[[133 133 127 124 126 128 132 129 135 131 131 136 128]
 [110 119 104 127 116 132 134 127 138 130 128 133 130]
 [133 143 149 131 129 128 124 131 112 129 132 128 128]]
|
[[128 128 132 129 112 131 124 128 129 131 149 143 133]
 [130 133 128 130 138 127 134 132 116 127 104 119 110]
 [128 136 131 131 135 129 132 128 126 124 127 133 133]]

[[122 106 134 130 121 116 133 125 134 116 143 106 121 102]
 [128 114 139 120 114 133 133 135 135 114 135 100 120 103]
 [126  99 147 123 119 116 132 129 136 122 148 112 127 103]]
|
[[103 127 112 148 122 136 129 132 116 119 123 147  99 126]
 [103 120 100 135 114 135 135 133 133 114 120 139 114 128]
 [102 121 106 143 116 134 125 133 116 121 130 134 106 122]]

[[128 124 139 122 134 130 133 138 128 117 126 124 117 138 117 121]
 [142 119 118 131 142 130 136 126 111 137 130 122 105 111 117 128]
 [139 117 122 121 136 129 131 127 108 138 137 124 114 113 125 132]
 [126 134 145 136 134 124 133 132 127 114 139 132 130 120 134 136]]
|
[[136 134 120 130 132 139 114 127 132 133 124 134 136 145 134 126]
 [132 125 113 114 124 137 138 108 127 131 129 136 121 122 117 139]
 [128 117 111 105 122 130 137 111 126 136 130 142 131 118 119 142]
 [121 117 138 117 124 126 117 128 138 133 130 134 122 139 124 128]]

[[100 145 133 124 125 127 123 128 120 130 124]
 [121 136 117 127 131 120 123 120 121 120 128]
 [128 128 134 114 117 127 121 126 118 131 131]
 [ 98 144 141 113 118 127 121 129 117 133 126]
 [102 146 134 124 124 130 122 128 119 132 122]
 [ 99 147 128 129 129 128 123 127 122 128 122]
 [114 140 128 132 129 131 124 127 124 131 122]
 [101 146 128 129 130 127 124 127 122 127 123]]
|
[[123 127 122 127 124 127 130 129 128 146 101]
 [122 131 124 127 124 131 129 132 128 140 114]
 [122 128 122 127 123 128 129 129 128 147  99]
 [122 132 119 128 122 130 124 124 134 146 102]
 [126 133 117 129 121 127 118 113 141 144  98]
 [131 131 118 126 121 127 117 114 134 128 128]
 [128 120 121 120 123 120 131 127 117 136 121]
 [124 130 120 128 123 127 125 124 133 145 100]]

[[125 127 126 126 126 126 125]
 [132 128 147 132 130 125 133]
 [125 124 126 125 125 124 125]
 [126 127 126 126 125 125 125]
 [125 122 132 125 126 122 127]
 [126 125 127 126 126 124 126]
 [125 124 130 124 126 124 126]
 [138 154 131 148 128 119 125]
 [124 131 129 127 127 125 124]
 [126 133 126 124 123 146 128]
 [132 133 128 132 127 132 130]]
|
[[130 132 127 132 128 133 132]
 [128 146 123 124 126 133 126]
 [124 125 127 127 129 131 124]
 [125 119 128 148 131 154 138]
 [126 124 126 124 130 124 125]
 [126 124 126 126 127 125 126]
 [127 122 126 125 132 122 125]
 [125 125 125 126 126 127 126]
 [125 124 125 125 126 124 125]
 [133 125 130 132 147 128 132]
 [125 126 126 126 126 127 125]]

[[128 129 130 127 128 130 129 129 128 132]
 [121 124 106 114 109 112 125 114 106 143]
 [127 131 127 127 127 130 131 128 130 131]
 [130 121 100 104 100  99 119 102 112 139]
 [121 122 130 129 118 136 129 135 107 137]
 [132 131 131 132 131 135 127 129 133 130]]
|
[[130 133 129 127 135 131 132 131 131 132]
 [137 107 135 129 136 118 129 130 122 121]
 [139 112 102 119  99 100 104 100 121 130]
 [131 130 128 131 130 127 127 127 131 127]
 [143 106 114 125 112 109 114 106 124 121]
 [132 128 129 129 130 128 127 130 129 128]]

[[127 126 130 117 131 123 120 130]
 [128 133 115 132 136 130  98 123]
 [131 118 117 137 121 126 116 133]
 [128 130 104 128 121 124 126 134]]
|
[[134 126 124 121 128 104 130 128]
 [133 116 126 121 137 117 118 131]
 [123  98 130 136 132 115 133 128]
 [130 120 123 131 117 130 126 127]]
